Below are the code and all the weights of a small trained network. Each question names an input and a class and asks about switching units off, where a switched-off unit gives its printed mean instead of its output.

import numpy as np


def w(rows, s, z=0):
    codes = np.array(rows[::2]) - 128.0
    scale = np.full(codes.shape[1], s)
    scale[-1] = z or s
    return codes * scale


def norm(h):
    return h / np.sqrt((h * h).mean(-1, keepdims=True) + 1e-5)


def f(y):
    return np.maximum(y, 0)


def log_softmax(a):
    a = a - a.max(-1, keepdims=True)
    return a - np.log(np.exp(a).sum(-1, keepdims=True))


def net(x, mask):
    res = np.array(x, float).reshape(1, 4) / 4 @ E
    u = 0
    for l in range(4):
        y = f(norm(res) @ A[l][:, :-1].T + A[l][:, -1])
        res = res + np.where(mask[u : u + 6], y, B[l][:, -1]) @ B[l][:, :-1]
        u += 6
    return log_softmax(norm(res)[-1] @ U[:, :-1].T + U[:, -1])


A, B = {}, {}
E = w([
[156,213,48,127,105,108],'x0',
[254,108,165,191,136,214],'x1',
[139,146,183,81,216,201],'x2',
[167,24,125,93,157,142],'x3',
],0.0057)
A[0] = w([
[77,145,179,83,221,157,50],'0.n0',
[134,9,123,194,101,121,1],'0.n1',
[108,121,117,107,253,158,115],'0.n2',
[108,181,111,38,211,186,170],'0.n3',
[173,26,144,128,164,132,121],'0.n4',
[66,100,78,46,112,33,157],'0.n5',
],0.0067,0.002)
B[0] = w([
[115,97,177,98,3,63,206],'0.n0',
[134,99,159,68,67,71,193],'0.n1',
[149,144,172,51,91,117,209],'0.n2',
[249,125,144,121,62,141,234],'0.n3',
[178,97,198,40,61,198,226],'0.n4',
[71,176,27,184,192,191,253],'0.n5',
],0.0065,0.0048)
A[1] = w([
[12,89,166,208,84,84,126],'1.n0',
[233,82,74,167,145,93,176],'1.n1',
[121,188,162,2,222,157,67],'1.n2',
[39,100,45,240,201,143,152],'1.n3',
[113,84,192,87,118,244,6],'1.n4',
[162,109,240,58,125,107,130],'1.n5',
],0.0053,0.002)
B[1] = w([
[149,128,145,192,229,77,180],'1.n0',
[87,150,152,155,92,224,187],'1.n1',
[167,81,121,111,16,163,171],'1.n2',
[161,88,198,44,198,114,196],'1.n3',
[181,111,190,146,179,28,207],'1.n4',
[254,182,67,94,112,93,255],'1.n5',
],0.0058,0.0045)
A[2] = w([
[186,209,159,169,85,218,215],'2.n0',
[172,154,68,146,145,131,2],'2.n1',
[162,152,62,174,137,166,94],'2.n2',
[122,80,236,94,137,134,72],'2.n3',
[175,142,89,199,103,94,148],'2.n4',
[105,119,2,50,85,105,46],'2.n5',
],0.0075,0.0023)
B[2] = w([
[93,17,1,54,164,16,255],'2.n0',
[122,189,134,138,180,174,144],'2.n1',
[126,216,120,206,191,188,162],'2.n2',
[221,117,6,54,84,58,181],'2.n3',
[103,169,224,139,175,161,173],'2.n4',
[54,65,202,218,149,234,186],'2.n5',
],0.0052,0.0073)
A[3] = w([
[225,93,98,169,112,184,126],'3.n0',
[108,245,112,114,118,107,95],'3.n1',
[113,123,27,130,254,117,102],'3.n2',
[156,151,203,153,127,88,5],'3.n3',
[48,121,134,111,15,176,87],'3.n4',
[113,178,117,180,88,52,104],'3.n5',
],0.0067,0.0022)
B[3] = w([
[43,161,117,58,113,74,237],'3.n0',
[132,2,83,84,152,132,184],'3.n1',
[49,147,78,122,211,105,253],'3.n2',
[184,150,183,163,163,167,137],'3.n3',
[68,84,194,152,104,177,165],'3.n4',
[127,108,103,120,178,83,174],'3.n5',
],0.0079,0.0044)
U = w([
[51,68,204,129,48,220,139],'0',
[147,182,177,171,94,158,6],'1',
[171,200,108,130,98,166,2],'2',
[237,67,149,17,48,66,190],'3',
[196,142,237,242,164,85,101],'4',
[37,117,50,142,246,100,194],'5',
[155,166,140,220,157,229,51],'6',
],0.013,0.0072)

Each question gives the input, the list of numbers given to net, and the class t.
The units are the neurons (one row each of A and B). Each row of codes is followed by its name. A weight is (code - 128) times the scale printed after its matrix; where a second scale follows, it is the last column's (A, B and U).
mask holds one flag per neuron, layer by layer. A switched-off neuron (its flag False) gives its mean, the last column of its row in B, instead of its output. The means were averaged over made-up inputs and are rounded, as every weight is.
A unit's drop is (log p(t) with every unit on - log p(t) with that unit switched off) / (log p(t) with every unit on - log p(t) with every unit switched off).
The circuit of an input: a set's keep is (log p(t) with only the set's units on - log p(t) with every unit switched off) / (log p(t) with every unit on - log p(t) with every unit switched off). Starting from the 12 units with the biggest drops (on a tie, the unit counted first), units are removed one at a time, each time the one whose removal leaves the highest keep (on an exact tie, the one counted first), for as long as the keep stays at least 0.8.
units of the circuit, in order: the units of the circuit, biggest drop first
k most important neurons: the k neurons with the biggest drops, biggest first
k most important neurons of layer l: the k neurons of layer l with the biggest drops, biggest first
drop of u: that unit's drop, to one decimal
input [3,-4,6,0], class 3: units of the circuit, in order : [0.n3]
input [-7,0,-7,-5], class 4: units of the circuit, in order : [2.n0; 1.n0]
input [1,-6,2,1], class 0: units of the circuit, in order : [2.n5; 2.n0; 3.n4]
input [1,-8,7,0], class 0: 2 most important neurons : [0.n5; 2.n5]
input [-3,-8,6,-8], class 0: 2 most important neurons of layer 1 : [1.n2; 1.n4]
input [2,-4,4,-4], class 0: 2 most important neurons of layer 0 : [0.n0; 0.n5]
input [5,3,4,-2], class 5: 2 most important neurons : [2.n0; 0.n4]
input [2,-1,-3,4], class 5: 4 most important neurons : [0.n5; 0.n0; 0.n2; 1.n2]
input [4,-7,7,-4], class 0: 2 most important neurons : [2.n5; 3.n4]
input [1,3,-4,-1], class 5: 2 most important neurons : [0.n4; 0.n0]
input [3,-5,4,1], class 0: 2 most important neurons : [0.n5; 0.n0]
input [7,-2,-8,8], class 5: 2 most important neurons : [0.n5; 0.n4]
input [1,-5,-6,8], class 5: 2 most important neurons : [0.n5; 0.n3]
input [3,0,6,-7], class 3: most important neuron : [0.n5]
input [-3,-8,3,3], class 0: drop of 0.n5 : 0.2
